Here is a tiny trained network, its code and every weight. The questions are about switching its units off for an input and a class, where a switched-off unit gives its printed mean instead of its output.

import numpy as np


def w(rows, s, z=0):
    codes = np.array(rows[::2]) - 128.0
    scale = np.full(codes.shape[1], s)
    scale[-1] = z or s
    return codes * scale


def f(y):
    return np.maximum(y, 0)


def log_softmax(a):
    a = a - a.max(-1, keepdims=True)
    return a - np.log(np.exp(a).sum(-1, keepdims=True))


def net(x, mask):
    res = np.array(x, float).reshape(1, 8) / 4 @ E
    y = f(res @ A[0][:, :-1].T + A[0][:, -1])
    res = res + np.where(mask, y, B[0][:, -1]) @ B[0][:, :-1]
    return log_softmax(res[-1] @ U[:, :-1].T + U[:, -1])


A, B = {}, {}
E = w([
[82,156,33,137,96],'x0',
[235,151,64,82,107],'x1',
[90,204,34,43,158],'x2',
[89,228,173,164,88],'x3',
[189,181,147,201,206],'x4',
[98,99,140,140,79],'x5',
[140,111,76,254,45],'x6',
[129,149,123,70,60],'x7',
],0.0095)
A[0] = w([
[213,187,119,70,205,209],'neuron 0',
[154,123,74,90,162,89],'neuron 1',
[207,87,171,171,227,214],'neuron 2',
[94,141,60,193,61,164],'neuron 3',
[181,39,103,147,84,209],'neuron 4',
[220,80,231,193,102,99],'neuron 5',
[55,132,54,183,149,254],'neuron 6',
[71,113,234,131,58,130],'neuron 7',
[190,128,95,132,127,175],'neuron 8',
[81,179,170,161,119,137],'neuron 9',
[58,76,157,113,207,204],'neuron 10',
[108,168,96,72,146,124],'neuron 11',
[118,255,127,76,126,117],'neuron 12',
[119,44,122,100,68,200],'neuron 13',
],0.0098,0.0035)
B[0] = w([
[148,149,138,40,104,229],'neuron 0',
[104,143,138,68,108,169],'neuron 1',
[255,110,125,105,166,246],'neuron 2',
[110,170,71,218,135,226],'neuron 3',
[157,110,86,138,83,207],'neuron 4',
[161,108,152,177,121,244],'neuron 5',
[115,140,68,148,161,215],'neuron 6',
[73,90,175,186,147,210],'neuron 7',
[137,206,85,56,80,175],'neuron 8',
[109,161,183,197,169,184],'neuron 9',
[101,37,69,151,213,208],'neuron 10',
[100,123,104,99,130,185],'neuron 11',
[67,160,137,107,183,209],'neuron 12',
[89,62,85,101,60,201],'neuron 13',
],0.0097,0.012)
U = w([
[242,99,145,165,132,2],'0',
[79,33,230,159,133,89],'1',
[114,36,69,132,1,171],'2',
[97,171,119,50,158,150],'3',
[80,80,61,160,158,220],'4',
[103,183,61,168,91,29],'5',
[137,97,67,79,135,247],'6',
[157,24,62,105,186,68],'7',
],0.01,0.003)

Each question gives the input, the list of numbers given to net, and the class t.
The units are the neurons (one row each of A and B). Each row of codes is followed by its name. A weight is (code - 128) times the scale printed after its matrix; where a second scale follows, it is the last column's (A, B and U).
mask holds one flag per neuron, in row order. A switched-off neuron (its flag False) gives its mean, the last column of its row in B, instead of its output. The means were averaged over made-up inputs and are rounded, as every weight is.
A unit's drop is (log p(t) with every unit on - log p(t) with that unit switched off) / (log p(t) with every unit on - log p(t) with every unit switched off).
The circuit of an input: a set's keep is (log p(t) with only the set's units on - log p(t) with every unit switched off) / (log p(t) with every unit on - log p(t) with every unit switched off). Starting from the 12 units with the biggest drops (on a tie, the unit counted first), units are removed one at a time, each time the one whose removal leaves the highest keep (on an exact tie, the one counted first), for as long as the keep stays at least 0.8.
circuit, biggest first: the units of the circuit, biggest drop first
top k neurons: the k neurons with the biggest drops, biggest first
drop of u: that unit's drop, to one decimal
input [-2,-7,0,8,5,-5,3,-6], class 1: circuit, biggest first => (neuron 9)
input [-5,-4,4,-4,-3,2,2,7], class 2: circuit, biggest first => (neuron 13; neuron 12)
input [5,-5,-1,1,7,-2,8,-1], class 5: circuit, biggest first => (neuron 10; neuron 3)
input [3,6,1,-6,0,-8,6,3], class 2: circuit, biggest first => (neuron 4; neuron 2)
input [4,2,3,-3,1,-2,6,7], class 5: circuit, biggest first => (neuron 3; neuron 10)
input [-8,-7,8,-2,4,-7,6,-7], class 7: circuit, biggest first => (neuron 10; neuron 2)
input [2,-2,2,4,8,-2,-6,-5], class 3: top 2 neurons => (neuron 0; neuron 12)
input [-3,0,-3,-6,2,6,1,4], class 2: circuit, biggest first => (neuron 13; neuron 4)
input [6,5,8,-7,-3,0,8,-6], class 5: top 2 neurons => (neuron 3; neuron 6)
input [2,-8,-1,7,-7,-6,-2,1], class 1: top 2 neurons => (neuron 7; neuron 9)
input [4,4,0,-4,-2,-1,-5,-8], class 6: circuit, biggest first => (neuron 0; neuron 1)
input [8,-8,-6,6,-1,-7,1,5], class 1: top 4 neurons => (neuron 7; neuron 9; neuron 8; neuron 4)
input [6,1,5,2,-6,-1,6,-5], class 5: top 2 neurons => (neuron 3; neuron 10)
input [3,-2,-6,-3,5,1,0,-8], class 0: circuit, biggest first => (neuron 2)
input [5,7,-1,0,0,-5,4,-1], class 5: drop of neuron 2 => 0.1
input [2,-2,0,-5,0,7,3,-2], class 2: drop of neuron 9 => 0.1
input [-1,-1,-3,8,-6,5,4,-4], class 1: drop of neuron 9 => 0.1
